Below is a small trained network, with its code and all its weights. Each question gives an input and a class and asks what happens when units are switched off, that is, made to give their printed mean instead of their output.

import numpy as np


def w(rows, s, z=0):
    codes = np.array(rows[::2]) - 128.0
    scale = np.full(codes.shape[1], s)
    scale[-1] = z or s
    return codes * scale


def norm(h):
    return h / np.sqrt((h * h).mean(-1, keepdims=True) + 1e-5)


def f(y):
    return np.maximum(y, 0)


def log_softmax(a):
    a = a - a.max(-1, keepdims=True)
    return a - np.log(np.exp(a).sum(-1, keepdims=True))


def net(x, mask):
    res = np.array(x, float).reshape(1, 3) / 4 @ E
    u = 0
    for l in range(3):
        y = f(norm(res) @ A[l][:, :-1].T + A[l][:, -1])
        res = res + np.where(mask[u : u + 7], y, B[l][:, -1]) @ B[l][:, :-1]
        u += 7
    return log_softmax(norm(res)[-1] @ U[:, :-1].T + U[:, -1])


A, B = {}, {}
E = w([
[161,56,251,133,66,32,187,49],'x0',
[83,127,91,86,135,164,158,16],'x1',
[136,128,253,91,248,155,187,156],'x2',
],0.0057)
A[0] = w([
[128,131,172,143,239,222,147,139,161],'0.n1',
[163,142,196,95,181,143,160,156,22],'0.n2',
[174,191,138,181,147,144,109,213,6],'0.n3',
[142,120,40,143,177,129,106,254,84],'0.n4',
[85,111,146,69,96,127,154,45,13],'0.n5',
[144,65,167,152,56,90,100,128,25],'0.n6',
[217,61,192,222,86,89,134,160,60],'0.n7',
],0.0063,0.0019)
B[0] = w([
[29,197,103,69,124,23,107,117,254],'0.n1',
[106,65,159,156,89,254,195,173,207],'0.n2',
[60,105,229,57,109,51,85,210,197],'0.n3',
[203,40,247,109,58,129,194,78,246],'0.n4',
[118,106,135,152,58,208,90,77,203],'0.n5',
[105,209,111,90,77,152,78,176,198],'0.n6',
[125,210,39,110,180,95,90,165,231],'0.n7',
],0.0059,0.0051)
A[1] = w([
[131,144,145,126,95,175,122,163,152],'1.n1',
[123,213,139,134,254,113,185,152,66],'1.n2',
[193,87,181,121,154,102,109,175,147],'1.n3',
[154,128,113,95,117,169,163,69,209],'1.n4',
[110,148,114,179,111,87,116,125,12],'1.n5',
[142,118,27,170,172,138,113,109,8],'1.n6',
[169,138,102,106,116,119,187,116,135],'1.n7',
],0.0093,0.0015)
B[1] = w([
[120,39,124,201,123,97,220,104,202],'1.n1',
[253,107,86,197,45,176,92,38,252],'1.n2',
[157,157,92,243,69,169,160,51,252],'1.n3',
[121,71,99,182,211,110,207,235,248],'1.n4',
[136,191,154,109,118,116,185,187,168],'1.n5',
[59,103,186,130,250,58,149,234,169],'1.n6',
[138,178,177,104,135,228,112,206,148],'1.n7',
],0.0058,0.0042)
A[2] = w([
[91,139,114,33,139,134,57,74,5],'2.n1',
[127,71,216,97,201,121,166,175,114],'2.n2',
[166,106,150,202,115,78,100,140,138],'2.n3',
[151,112,157,141,62,162,182,123,226],'2.n4',
[94,136,76,64,158,186,174,2,164],'2.n5',
[166,82,86,172,32,113,138,114,146],'2.n6',
[137,110,56,118,172,198,48,192,114],'2.n7',
],0.0075,0.0017)
B[2] = w([
[194,173,157,21,109,127,45,144,144],'2.n1',
[2,152,1,134,158,12,155,243,191],'2.n2',
[122,105,88,32,187,134,107,76,194],'2.n3',
[90,99,31,176,165,188,112,91,254],'2.n4',
[181,194,181,102,81,65,75,181,211],'2.n5',
[188,116,223,114,201,208,130,84,249],'2.n6',
[110,105,206,138,99,97,162,115,155],'2.n7',
],0.0065,0.0076)
U = w([
[181,68,153,154,119,227,121,62,206],'0',
[14,103,123,131,148,80,176,190,195],'1',
[166,254,159,61,82,62,62,158,2],'2',
],0.012,0.00077)

Each question gives the input, the list of numbers given to net, and the class t.
The units are the neurons (one row each of A and B). Each row of codes is followed by its name. A weight is (code - 128) times the scale printed after its matrix; where a second scale follows, it is the last column's (A, B and U).
mask holds one flag per neuron, layer by layer. A switched-off neuron (its flag False) gives its mean, the last column of its row in B, instead of its output. The means were averaged over made-up inputs and are rounded, as every weight is.
A unit's drop is (log p(t) with every unit on - log p(t) with that unit switched off) / (log p(t) with every unit on - log p(t) with every unit switched off).
The circuit of an input: a set's keep is (log p(t) with only the set's units on - log p(t) with every unit switched off) / (log p(t) with every unit on - log p(t) with every unit switched off). Starting from the 12 units with the biggest drops (on a tie, the unit counted first), units are removed one at a time, each time the one whose removal leaves the highest keep (on an exact tie, the one counted first), for as long as the keep stays at least 0.8.
units of the circuit, in order: the units of the circuit, biggest drop first
k most important neurons: the k neurons with the biggest drops, biggest first
top k neurons in layer l: the k neurons of layer l with the biggest drops, biggest first
drop when u is switched off: that unit's drop, to one decimal
input [0,3,8], class 2: units of the circuit, in order	0.n1, 2.n5, 1.n2
input [-3,0,0], class 0: top 3 neurons in layer 1	1.n3, 1.n4, 1.n6
input [0,-2,-8], class 0: 4 most important neurons	0.n1, 0.n7, 2.n6, 2.n5
input [1,5,6], class 1: units of the circuit, in order	2.n2
input [7,0,-1], class 2: top 4 neurons in layer 0	0.n7, 0.n2, 0.n4, 0.n6
input [0,5,3], class 2: top 2 neurons in layer 1	1.n1, 1.n6
input [-5,2,7], class 2: 2 most important neurons	0.n1, 1.n2
input [-2,8,-2], class 1: 3 most important neurons	1.n4, 1.n6, 0.n1
input [0,5,1], class 2: 3 most important neurons	2.n5, 0.n2, 0.n4
input [5,-4,0], class 2: 4 most important neurons	0.n7, 0.n6, 0.n4, 2.n4
input [-2,-1,0], class 0: 2 most important neurons	0.n4, 1.n3
input [2,4,2], class 1: 2 most important neurons	1.n4, 1.n2
input [-6,-5,-2], class 0: 2 most important neurons	1.n3, 0.n4
input [-8,4,8], class 2: most important neuron	0.n1
input [1,5,3], class 1: 2 most important neurons	1.n4, 0.n7
input [1,8,4], class 1: 4 most important neurons	1.n4, 0.n7, 0.n5, 1.n2
input [8,4,7], class 1: drop when 2.n2 is switched off	0.1
input [7,5,1], class 1: drop when 0.n1 is switched off	0.1
input [-5,-8,-2], class 0: drop when 1.n3 is switched off	1.5
input [4,-5,6], class 0: most important neuron	1.n2
